Below are the code and all the weights of a small trained network. Each question names an input and a class and asks about switching units off, where a switched-off unit gives its printed mean instead of its output.

import numpy as np


def w(rows, s, z=0):
    codes = np.array(rows[::2]) - 128.0
    scale = np.full(codes.shape[1], s)
    scale[-1] = z or s
    return codes * scale


def f(y):
    return np.maximum(y, 0)


def log_softmax(a):
    a = a - a.max(-1, keepdims=True)
    return a - np.log(np.exp(a).sum(-1, keepdims=True))


def net(x, mask):
    res = np.array(x, float).reshape(1, 8) / 4 @ E
    y = f(res @ A[0][:, :-1].T + A[0][:, -1])
    res = res + np.where(mask, y, B[0][:, -1]) @ B[0][:, :-1]
    return log_softmax(res[-1] @ U[:, :-1].T + U[:, -1])


A, B = {}, {}
E = w([
[167,160,122,162,168,107,117],'x0',
[85,112,150,81,108,137,129],'x1',
[169,154,128,162,161,109,120],'x2',
[116,119,134,123,117,135,135],'x3',
[88,104,134,99,98,140,138],'x4',
[116,144,149,114,146,122,116],'x5',
[116,81,223,185,152,113,67],'x6',
[138,198,254,156,53,164,182],'x7',
],0.0095)
A[0] = w([
[97,50,98,94,249,144,165,183],'N1',
[76,42,32,124,233,87,100,2],'N2',
[168,196,32,79,75,84,197,24],'N3',
[147,1,178,195,150,107,126,109],'N4',
[101,154,78,41,137,124,204,233],'N5',
[176,180,90,172,152,138,127,113],'N6',
],0.0071,0.0053)
B[0] = w([
[172,117,203,93,52,180,167,235],'N1',
[101,222,149,179,106,133,189,234],'N2',
[9,134,138,129,169,168,64,198],'N3',
[42,142,94,90,129,115,65,200],'N4',
[147,97,132,177,149,79,79,253],'N5',
[147,134,131,53,136,61,104,180],'N6',
],0.011,0.0072)
U = w([
[141,128,134,121,105,93,110,198],'0',
[101,104,150,139,118,11,170,171],'1',
[105,202,168,185,97,145,216,24],'2',
[133,93,146,133,128,49,138,169],'3',
[54,127,124,167,180,129,46,2],'4',
[170,84,142,140,129,122,137,161],'5',
[143,95,151,166,166,148,139,151],'6',
],0.011,0.009)

Each question gives the input, the list of numbers given to net, and the class t.
The units are the neurons (one row each of A and B). Each row of codes is followed by its name. A weight is (code - 128) times the scale printed after its matrix; where a second scale follows, it is the last column's (A, B and U).
mask holds one flag per neuron, in row order. A switched-off neuron (its flag False) gives its mean, the last column of its row in B, instead of its output. The means were averaged over made-up inputs and are rounded, as every weight is.
A unit's drop is (log p(t) with every unit on - log p(t) with that unit switched off) / (log p(t) with every unit on - log p(t) with every unit switched off).
The circuit of an input: a set's keep is (log p(t) with only the set's units on - log p(t) with every unit switched off) / (log p(t) with every unit on - log p(t) with every unit switched off). Starting from all 6 units, units are removed one at a time, each time the one whose removal leaves the highest keep (on an exact tie, the one counted first), for as long as the keep stays at least 0.8.
circuit, biggest first: the units of the circuit, biggest drop first
unit that matters most: the unit with the biggest drop
k most important neurons: the k neurons with the biggest drops, biggest first
drop when u is switched off: that unit's drop, to one decimal
input [-3,-7,8,4,1,5,8,3], class 4: 3 most important neurons	[N4, N1, N2]
input [-6,-3,-4,-1,5,-6,-8,-2], class 4: 2 most important neurons	[N3, N5]
input [2,-1,-3,7,5,1,7,5], class 4: 2 most important neurons	[N4, N1]
input [7,-3,4,-2,5,-8,-6,-8], class 2: 2 most important neurons	[N2, N1]
input [6,8,6,-3,-7,-8,3,8], class 1: 3 most important neurons	[N2, N1, N6]
input [-3,-3,-3,-3,4,8,-8,-8], class 2: 4 most important neurons	[N2, N1, N4, N6]
input [-4,8,5,5,8,-8,-5,6], class 1: unit that matters most	N5
input [6,8,-3,-8,-5,5,-8,8], class 1: 3 most important neurons	[N5, N2, N1]
input [6,2,4,8,-2,-1,-8,-4], class 4: 2 most important neurons	[N3, N5]
input [1,-8,-3,1,-7,-1,1,6], class 1: circuit, biggest first	[N6, N1]
input [7,2,1,8,4,-6,6,-8], class 2: 2 most important neurons	[N2, N1]
input [2,-6,0,5,-8,6,-6,3], class 3: circuit, biggest first	[N6, N2]
input [6,-6,5,-2,-4,-6,-6,4], class 0: 2 most important neurons	[N6, N2]
input [-4,-3,-8,8,-3,-3,-2,6], class 5: circuit, biggest first	[N2]
input [3,4,5,-7,6,-6,-6,-8], class 2: drop when N3 is switched off	0.0
input [6,-8,-6,-2,-7,-6,3,7], class 1: drop when N1 is switched off	0.3
input [3,-1,1,7,4,-7,-7,-3], class 4: drop when N3 is switched off	1.3
